Here is a tiny trained network, its code and every weight. The questions are about switching its units off for an input and a class, where a switched-off unit gives its printed mean instead of its output.

import numpy as np


def w(rows, s, z=0):
    codes = np.array(rows[::2]) - 128.0
    scale = np.full(codes.shape[1], s)
    scale[-1] = z or s
    return codes * scale


def f(y):
    return y / 2 * (1 + np.tanh(0.7978845608 * (y + 0.044715 * y**3)))


def log_softmax(a):
    a = a - a.max(-1, keepdims=True)
    return a - np.log(np.exp(a).sum(-1, keepdims=True))


def net(x, mask):
    res = np.array(x, float).reshape(1, 6) / 4 @ E
    y = f(res @ A[0][:, :-1].T + A[0][:, -1])
    res = res + np.where(mask, y, B[0][:, -1]) @ B[0][:, :-1]
    return log_softmax(res[-1] @ U[:, :-1].T + U[:, -1])


A, B = {}, {}
E = w([
[131,87,80,121,167,166,163,97],'x0',
[143,120,176,147,82,158,162,1],'x1',
[104,104,149,97,104,118,124,167],'x2',
[49,166,114,159,80,141,146,172],'x3',
[147,131,101,98,128,101,141,96],'x4',
[174,110,163,79,205,122,106,111],'x5',
],0.0091)
A[0] = w([
[98,68,194,90,117,115,165,153,126],'n0',
[194,177,222,178,80,77,85,161,125],'n1',
[2,176,78,101,145,131,136,207,209],'n2',
[124,137,47,103,84,89,135,40,215],'n3',
[222,101,173,84,156,114,147,75,249],'n4',
[114,93,190,142,48,140,167,92,105],'n5',
[160,109,83,170,154,59,118,215,54],'n6',
[176,150,174,96,226,187,98,121,81],'n7',
[145,198,158,114,44,70,5,145,225],'n8',
[157,134,194,134,114,151,200,59,195],'n9',
[99,147,209,111,89,121,71,171,252],'n10',
],0.0085,0.0026)
B[0] = w([
[81,157,80,106,119,143,78,209,146],'n0',
[77,57,113,46,127,134,88,69,192],'n1',
[132,187,225,98,92,107,60,80,255],'n2',
[65,143,170,128,142,149,111,174,183],'n3',
[99,255,124,129,135,139,115,138,235],'n4',
[181,170,185,136,129,51,127,145,193],'n5',
[130,94,229,139,179,99,116,144,185],'n6',
[152,150,40,156,83,95,96,134,187],'n7',
[83,198,146,87,142,122,115,84,220],'n8',
[103,165,130,123,188,48,93,152,217],'n9',
[53,143,103,149,106,194,79,99,211],'n10',
],0.0085,0.0079)
U = w([
[171,186,195,134,111,185,134,142,252],'0',
[48,122,128,183,158,123,112,147,244],'1',
[102,105,242,174,200,84,149,144,148],'2',
[79,139,95,184,103,127,98,160,221],'3',
[63,124,172,146,175,184,157,104,128],'4',
[72,107,139,116,144,178,143,84,171],'5',
[199,13,95,104,1,239,178,46,4],'6',
[190,121,174,153,113,213,198,137,4],'7',
],0.0078,0.0026)

Each question gives the input, the list of numbers given to net, and the class t.
The units are the neurons (one row each of A and B). Each row of codes is followed by its name. A weight is (code - 128) times the scale printed after its matrix; where a second scale follows, it is the last column's (A, B and U).
mask holds one flag per neuron, in row order. A switched-off neuron (its flag False) gives its mean, the last column of its row in B, instead of its output. The means were averaged over made-up inputs and are rounded, as every weight is.
A unit's drop is (log p(t) with every unit on - log p(t) with that unit switched off) / (log p(t) with every unit on - log p(t) with every unit switched off).
The circuit of an input: a set's keep is (log p(t) with only the set's units on - log p(t) with every unit switched off) / (log p(t) with every unit on - log p(t) with every unit switched off). Starting from all 11 units, units are removed one at a time, each time the one whose removal leaves the highest keep (on an exact tie, the one counted first), for as long as the keep stays at least 0.8.
circuit, biggest first: the units of the circuit, biggest drop first
unit that matters most: the unit with the biggest drop
k most important neurons: the k neurons with the biggest drops, biggest first
drop of u: that unit's drop, to one decimal
input [-1,8,5,-1,4,2], class 2: unit that matters most -> n9
input [2,-5,-2,-3,0,-4], class 2: circuit, biggest first -> [n6 n10]
input [4,7,6,1,3,1], class 2: 4 most important neurons -> [n9 n5 n10 n7]
input [-8,4,-6,-7,-2,8], class 3: circuit, biggest first -> [n7 n2]
input [0,5,-4,2,5,7], class 3: circuit, biggest first -> [n7 n2 n6]
input [3,6,-6,4,-5,8], class 3: circuit, biggest first -> [n7 n2 n6]
input [2,-2,-6,7,4,-7], class 0: circuit, biggest first -> [n2 n9]
input [-7,5,6,6,-4,5], class 5: circuit, biggest first -> [n1 n10]
input [0,-7,-1,-3,-2,-1], class 2: 2 most important neurons -> [n6 n4]
input [-1,1,-4,-4,6,6], class 3: circuit, biggest first -> [n7 n2]
input [3,7,3,2,-7,0], class 2: circuit, biggest first -> [n5 n9]
input [-7,-7,-1,2,-7,-6], class 2: 2 most important neurons -> [n6 n2]
input [-7,-7,-4,4,1,-5], class 2: 2 most important neurons -> [n6 n2]
input [-2,-8,1,-1,8,1], class 2: circuit, biggest first -> [n6]
input [-1,-6,-3,6,-3,-6], class 0: 2 most important neurons -> [n2 n9]
input [8,8,0,5,-8,-5], class 2: 3 most important neurons -> [n5 n9 n10]
input [-7,-6,0,-4,1,7], class 3: 3 most important neurons -> [n7 n2 n10]
input [-8,3,0,6,7,5], class 5: drop of n1 -> 0.3
input [4,5,2,0,4,8], class 3: drop of n2 -> 0.2
input [-5,-6,-1,-7,-8,-4], class 4: drop of n9 -> 0.2
input [0,6,-3,0,2,-1], class 2: unit that matters most -> n9
